Here is a tiny trained network, its code and every weight. The questions are about switching its units off for an input and a target symbol, where a switched-off unit gives its printed mean instead of its output.

import numpy as np


def w(rows, s, z=0):
    codes = np.array(rows[::2]) - 128.0
    scale = np.full(codes.shape[1], s)
    scale[-1] = z or s
    return codes * scale


def f(y):
    return np.maximum(y, 0)


def softmax(a):
    e = np.exp(a - a.max(-1, keepdims=True))
    return e / e.sum(-1, keepdims=True)


def log_softmax(a):
    a = a - a.max(-1, keepdims=True)
    return a - np.log(np.exp(a).sum(-1, keepdims=True))


def net(x, mask):
    ids = ['αγδζηθλξπστφψω'.index(c) for c in x.split()]
    T = len(ids)
    res = E[ids] + P[:T]
    r = res
    for j in range(2):
        rows = slice(3 * j, 3 * j + 3)
        q, k, v = (r @ M[0][rows].T for M in (Q, K, V))
        z = softmax(np.where(np.tri(T) > 0, q @ k.T / 3**0.5, -1e9)) @ v
        o = O[0][rows]
        res = res + np.where(mask[j], z, o[:, -1]) @ o[:, :-1]
    y = f(res @ A[0][:, :-1].T + A[0][:, -1])
    res = res + np.where(mask[2:14], y, B[0][:, -1]) @ B[0][:, :-1]
    return log_softmax(res[-1] @ U[:, :-1].T + U[:, -1])


Q, K, V, O, A, B = {}, {}, {}, {}, {}, {}
E = w([
[189,140,93,66,129,143],'α',
[170,118,75,158,63,172],'γ',
[108,199,179,136,71,84],'δ',
[205,97,75,61,121,124],'ζ',
[213,168,73,54,84,176],'η',
[186,152,142,55,127,129],'θ',
[214,167,117,105,157,106],'λ',
[104,168,190,111,103,192],'ξ',
[245,196,156,109,120,107],'π',
[172,142,67,79,185,127],'σ',
[89,162,71,224,191,141],'τ',
[160,216,125,75,179,49],'φ',
[113,139,81,19,174,154],'ψ',
[134,145,110,173,55,22],'ω',
],0.011)
P = w([
[239,170,110,76,138,94],'0',
[201,171,121,97,143,101],'1',
[177,198,112,104,129,96],'2',
[159,215,94,113,103,103],'3',
[137,230,84,114,97,105],'4',
[127,233,69,120,73,111],'5',
[110,242,61,124,47,116],'6',
[95,239,52,126,38,109],'7',
[103,255,57,122,45,95],'8',
],0.0048)
Q[0] = w([
[78,48,160,194,142,158],'head 0',
[80,56,157,180,141,162],'head 0',
[181,211,74,75,124,79],'head 0',
[211,185,55,10,149,131],'head 1',
[102,33,190,189,150,173],'head 1',
[55,54,178,175,174,139],'head 1',
],0.013)
K[0] = w([
[231,147,103,117,212,115],'head 0',
[223,149,104,125,213,123],'head 0',
[22,104,138,139,48,122],'head 0',
[36,118,118,254,41,182],'head 1',
[218,88,143,8,110,115],'head 1',
[165,96,151,5,116,92],'head 1',
],0.0096)
V[0] = w([
[81,139,210,95,101,169],'head 0',
[95,141,174,170,54,79],'head 0',
[125,155,169,255,97,55],'head 0',
[175,109,80,244,51,144],'head 1',
[176,123,171,93,64,205],'head 1',
[127,109,50,115,187,232],'head 1',
],0.0095)
O[0] = w([
[71,168,188,40,118,169,26],'head 0',
[70,104,122,114,64,127,227],'head 0',
[68,127,115,171,46,123,234],'head 0',
[109,83,125,254,99,200,235],'head 1',
[186,181,191,114,61,223,40],'head 1',
[134,200,44,131,196,181,3],'head 1',
],0.0092,0.002)
A[0] = w([
[173,189,103,224,124,229,225],'neuron 0',
[90,182,37,135,197,74,196],'neuron 1',
[89,50,95,199,124,70,156],'neuron 2',
[52,100,113,156,43,72,140],'neuron 3',
[104,198,204,27,160,215,95],'neuron 4',
[158,97,84,95,225,216,247],'neuron 5',
[196,129,193,2,52,174,129],'neuron 6',
[73,9,64,178,114,138,144],'neuron 7',
[94,171,211,42,162,230,172],'neuron 8',
[90,96,138,64,69,58,253],'neuron 9',
[187,197,237,147,94,31,138],'neuron 10',
[99,177,139,106,33,125,206],'neuron 11',
],0.006,0.0035)
B[0] = w([
[80,189,153,195,137,202,217],'neuron 0',
[56,159,85,119,179,120,248],'neuron 1',
[158,111,123,180,83,97,210],'neuron 2',
[148,84,86,110,174,144,254],'neuron 3',
[86,188,120,203,45,35,175],'neuron 4',
[118,61,49,130,130,167,208],'neuron 5',
[143,154,113,49,1,142,214],'neuron 6',
[198,118,195,206,138,82,199],'neuron 7',
[69,171,157,205,49,64,172],'neuron 8',
[80,72,167,73,160,158,245],'neuron 9',
[171,115,246,111,189,171,226],'neuron 10',
[86,106,130,122,170,195,240],'neuron 11',
],0.007,0.0073)
U = w([
[194,178,78,110,61,165,1],'α',
[196,146,131,99,63,65,92],'γ',
[63,64,167,39,116,209,192],'δ',
[127,154,218,100,241,47,128],'ζ',
[70,212,185,138,42,77,56],'η',
[193,125,151,127,163,137,98],'θ',
[227,63,61,70,121,166,74],'λ',
[86,127,98,185,119,64,95],'ξ',
[171,28,167,172,107,74,186],'π',
[105,173,154,214,160,233,198],'σ',
[176,134,91,105,107,139,132],'τ',
[63,194,51,132,109,31,153],'φ',
[253,159,221,144,126,129,103],'ψ',
[77,94,60,97,221,187,134],'ω',
],0.0061,0.0039)

Each question gives the input, a string of symbols that net reads in full, and the target symbol t.
The units are the heads (3 rows each of Q, K, V and O) and the neurons (one row each of A and B). Each row of codes is followed by its name. A weight is (code - 128) times the scale printed after its matrix; where a second scale follows, it is the last column's (O, A, B and U).
mask holds one flag per unit, heads first, then neurons. A switched-off unit (its flag False) gives its mean, the last column of its rows in O or B, instead of its output. The means were averaged over made-up inputs and are rounded, as every weight is.
A unit's drop is (log p(t) with every unit on - log p(t) with that unit switched off) / (log p(t) with every unit on - log p(t) with every unit switched off).
The circuit of an input: a set's keep is (log p(t) with only the set's units on - log p(t) with every unit switched off) / (log p(t) with every unit on - log p(t) with every unit switched off). Starting from the 12 units with the biggest drops (on a tie, the unit counted first), units are removed one at a time, each time the one whose removal leaves the highest keep (on an exact tie, the one counted first), for as long as the keep stays at least 0.8.
circuit, biggest first: the units of the circuit, biggest drop first
unit that matters most: the unit with the biggest drop
top k neurons: the k neurons with the biggest drops, biggest first
which heads matter: for each layer, one digit per head in row order, 1 if its drop is at least 0.15 and else 0, layers parted by /
drop of u: that unit's drop, to one decimal
input π δ ζ π η δ ζ, target δ: which heads matter -> 11
input φ δ φ γ φ λ, target σ: circuit, biggest first -> head 1; neuron 0
input ψ τ σ ψ ζ ζ ψ ψ, target ω: which heads matter -> 11
input ξ τ π γ φ, target φ: circuit, biggest first -> head 1; neuron 10
input ψ δ γ ω θ θ, target π: which heads matter -> 11
input ψ φ α λ φ φ ψ σ, target ω: unit that matters most -> neuron 5
input τ π θ λ φ ψ π, target ω: circuit, biggest first -> head 1; head 0; neuron 5
input σ φ ω γ π φ φ φ η, target σ: which heads matter -> 01
input ψ φ α γ ζ, target σ: which heads matter -> 01
input φ φ φ θ π, target ψ: circuit, biggest first -> neuron 10; head 1; head 0
input γ α α φ ψ ψ, target σ: which heads matter -> 01
input ξ φ π, target η: which heads matter -> 11
input φ φ δ, target δ: circuit, biggest first -> head 0; head 1; neuron 9; neuron 11
input φ δ σ ψ π φ φ α, target δ: circuit, biggest first -> head 1; head 0; neuron 9; neuron 11
input δ φ ψ, target δ: circuit, biggest first -> head 1; neuron 9; head 0
input τ φ φ ξ λ ψ, target φ: unit that matters most -> head 0
input φ λ ψ δ ψ, target δ: circuit, biggest first -> head 1; head 0; neuron 9
input γ ζ δ ψ ψ φ ξ ψ φ, target η: circuit, biggest first -> head 0; head 1; neuron 4; neuron 8
input φ ψ φ γ φ σ, target σ: which heads matter -> 01
input δ σ δ φ ψ ψ θ θ, target δ: circuit, biggest first -> head 1; head 0; neuron 9; neuron 11
input φ ψ δ θ ψ φ, target δ: circuit, biggest first -> head 0; head 1; neuron 9; neuron 11
input σ π π φ ψ ω π φ ψ, target π: circuit, biggest first -> head 1; neuron 7; head 0
input ψ τ ψ, target ω: top 2 neurons -> neuron 5; neuron 1
input δ φ γ δ ζ γ φ π, target σ: circuit, biggest first -> head 1; neuron 0
input γ α λ ξ η, target η: unit that matters most -> head 0
input ψ ψ π φ ζ, target λ: top 2 neurons -> neuron 5; neuron 0
input γ ψ ω ψ ψ ξ, target η: top 3 neurons -> neuron 8; neuron 4; neuron 3
input δ δ η φ δ ψ α, target δ: drop of head 1 -> 0.3
